array([[ 12, -14, -19,  17,  -7],
       [  3,  20,  -9, -22, -31],
       [ 31,  12, -33, -24, -37],
       [-13,  -3,  63,   3,  16],
       [  8, -49,  24,  41,   2],
       [-12, -24, -12,   1,  10],
       [-18,   6,   8,   5,  15],
       [ 30,  36, -32, -67, -24],
       [ 39, -20, -17,  20,  -1]])
->
array([[ 39,  30, -18, -12,   8, -13,  31,   3,  12],
       [-20,  36,   6, -24, -49,  -3,  12,  20, -14],
       [-17, -32,   8, -12,  24,  63, -33,  -9, -19],
       [ 20, -67,   5,   1,  41,   3, -24, -22,  17],
       [ -1, -24,  15,  10,   2,  16, -37, -31,  -7]])

array([[ -5,   7,  -3],
       [-16,  11,  15],
       [-22,  18,  -5],
       [-21,  61,  15],
       [ 22,   1,  10],
       [ 45,  -9,   1],
       [-27,  67,  16],
       [  7,  14, -19]])
->
array([[  7, -27,  45,  22, -21, -22, -16,  -5],
       [ 14,  67,  -9,   1,  61,  18,  11,   7],
       [-19,  16,   1,  10,  15,  -5,  15,  -3]])

array([[ -1, -12,  10, -31,   6, -13],
       [-11, -18,   2,   8,  14, -27],
       [ 12,  -3, -23, -29,  14,  11],
       [ 62, -14, -45,  14, -30, -31],
       [ -3,   2, -27,  -9,  20,  20],
       [ -2, -26, -24, -11,  17,  27],
       [ 32,   9,  57,   3,  25,  34],
       [ 24, -37,   8,  17,  62, -36],
       [ 18,  -9,  -4,  19, -20,   4],
       [ 70, -25,  12,   3,  16,  -6],
       [-39,  39,   9, -21, -13, -21],
       [ 50, -15,   1, -11,  -9,  57]])
->
array([[ 50, -39,  70,  18,  24,  32,  -2,  -3,  62,  12, -11,  -1],
       [-15,  39, -25,  -9, -37,   9, -26,   2, -14,  -3, -18, -12],
       [  1,   9,  12,  -4,   8,  57, -24, -27, -45, -23,   2,  10],
       [-11, -21,   3,  19,  17,   3, -11,  -9,  14, -29,   8, -31],
       [ -9, -13,  16, -20,  62,  25,  17,  20, -30,  14,  14,   6],
       [ 57, -21,  -6,   4, -36,  34,  27,  20, -31,  11, -27, -13]])

array([[ -5,  34, -34, -58, -26,  70],
       [-15, -31,  34,   4, -29, -27],
       [ -4,  64, -72, -18, -61,  73]])
->
array([[ -4, -15,  -5],
       [ 64, -31,  34],
       [-72,  34, -34],
       [-18,   4, -58],
       [-61, -29, -26],
       [ 73, -27,  70]])

array([[  5,  17, -24, -33, -27,   2, -36],
       [ 10,  -8, -13,  -2,  46, -49,  -5],
       [  2, -18, -58,  23,  12,  -9,  33],
       [-13,  26,  12,   9, -25,  30, -38],
       [ 19,   1, -26, -34, -53, -10, -11],
       [ 30, -22,  34,  -9, -46, -31,  28],
       [ -4, -33, -16,  -6,  19, -38,  12],
       [  3,  27, -21,  24,  31,  12,  -8],
       [-15, -47, -45, -39,  -3, -35,   5],
       [-42, -29, -10,  -2,  -5,  47,  29],
       [  7, -19,  43,  26,  24, -52,  -1]])
->
array([[  7, -42, -15,   3,  -4,  30,  19, -13,   2,  10,   5],
       [-19, -29, -47,  27, -33, -22,   1,  26, -18,  -8,  17],
       [ 43, -10, -45, -21, -16,  34, -26,  12, -58, -13, -24],
       [ 26,  -2, -39,  24,  -6,  -9, -34,   9,  23,  -2, -33],
       [ 24,  -5,  -3,  31,  19, -46, -53, -25,  12,  46, -27],
       [-52,  47, -35,  12, -38, -31, -10,  30,  -9, -49,   2],
       [ -1,  29,   5,  -8,  12,  28, -11, -38,  33,  -5, -36]])

array([[-34,   6,   2,  -1,  18, -11],
       [ 24,   8,   5,  13,  21,  12],
       [ 15, -47,   1,  27, -27,  14],
       [  6,   3, -24,  17,  12,  32],
       [-12,  15, -20,  -9,  23, -16],
       [-12,  20, -11, -11,   3, -18],
       [ 35, -46, -10,  -2,  -7, -34],
       [-12, -10, -10, -22,  -3,  -5],
       [ -7,   7, -64, -23,  12,   9],
       [ 13, -31,  32, -14,  15,  25],
       [  7, -33,  15, -14,   4, -21],
       [ 24,  -5,  27,  17,   2,   8]])
->
array([[ 24,   7,  13,  -7, -12,  35, -12, -12,   6,  15,  24, -34],
       [ -5, -33, -31,   7, -10, -46,  20,  15,   3, -47,   8,   6],
       [ 27,  15,  32, -64, -10, -10, -11, -20, -24,   1,   5,   2],
       [ 17, -14, -14, -23, -22,  -2, -11,  -9,  17,  27,  13,  -1],
       [  2,   4,  15,  12,  -3,  -7,   3,  23,  12, -27,  21,  18],
       [  8, -21,  25,   9,  -5, -34, -18, -16,  32,  14,  12, -11]])

array([[ -2,  20, -20,  -2, -23,   5, -27,  -3, -12,  -2, -17, -23],
       [ -2, -26,  30,  29, -22, -26,  -5,  18,   3,  22,   1,   1],
       [ 23,   4, -30, -31,   3,   9, -26, -55,  -2, -25, -38,  10],
       [-25, -13,   9, -15,  23,  -2,   6,   8, -28, -18,  19,  -7],
       [ 30, -12, -50,  29, -25,   4,  37,  10, -19, -25, -16,  33],
       [-14,   3,  13,  39,   7,  10, -29,  -1,   4,  16, -32,  -7]])
->
array([[-14,  30, -25,  23,  -2,  -2],
       [  3, -12, -13,   4, -26,  20],
       [ 13, -50,   9, -30,  30, -20],
       [ 39,  29, -15, -31,  29,  -2],
       [  7, -25,  23,   3, -22, -23],
       [ 10,   4,  -2,   9, -26,   5],
       [-29,  37,   6, -26,  -5, -27],
       [ -1,  10,   8, -55,  18,  -3],
       [  4, -19, -28,  -2,   3, -12],
       [ 16, -25, -18, -25,  22,  -2],
       [-32, -16,  19, -38,   1, -17],
       [ -7,  33,  -7,  10,   1, -23]])

array([[ 34, -17,  26, -23, -18, -12],
       [-21, -41, -11, -12,  29, -70]])
->
array([[-21,  34],
       [-41, -17],
       [-11,  26],
       [-12, -23],
       [ 29, -18],
       [-70, -12]])

array([[ 38,   1,  -1,  13, -14, -74, -33,  20],
       [-27,  14,  -9,  27,  20,   3,  18,  -1],
       [-18,   2, -33,  28,  10,  22,  -7,   2],
       [ -5,   7,   7, -34,  24,  19, -16,   3],
       [ 32,   1,   1,   9, -17, -70, -28,  15],
       [-27,   8,  26,  10,  14, -18,  26,   3],
       [-27,  15, -44,  47,  21,  24,   5,  -8],
       [  7,   2,  18,   5,  -3, -45,   0,  14]])
->
array([[  7, -27, -27,  32,  -5, -18, -27,  38],
       [  2,  15,   8,   1,   7,   2,  14,   1],
       [ 18, -44,  26,   1,   7, -33,  -9,  -1],
       [  5,  47,  10,   9, -34,  28,  27,  13],
       [ -3,  21,  14, -17,  24,  10,  20, -14],
       [-45,  24, -18, -70,  19,  22,   3, -74],
       [  0,   5,  26, -28, -16,  -7,  18, -33],
       [ 14,  -8,   3,  15,   3,   2,  -1,  20]])
---
array([[-33, -29],
       [ 20,  47],
       [  1,  -1],
       [ -4,  44],
       [-31,  74]])
->
[-29,  20]

array([[-37,  19,  -4,   2],
       [-29, -10,  40, -12],
       [-42,  16,  -4,   0],
       [ -8, -23,  18,   5],
       [-56,   7,  34,  -3]])
->
[ 2, 40, 16, -8]

array([[ 15,  22,  25,  -2],
       [ 19,   2, -55,   0],
       [ -1,   7,   8, -12]])
->
[ -2, -55,   7]

array([[-37,  58],
       [ 23, -16],
       [-25,  26],
       [-50,   4],
       [ 49,  29]])
->
[58, 23]

array([[ 52, -51,  62],
       [ 57, -35,  42],
       [ 49, -48,  66]])
->
[ 62, -35,  49]

array([[ -9, -26],
       [  3, -48],
       [  4, -54],
       [ 28, -45],
       [ 45, -57]])
->
[-26,   3]
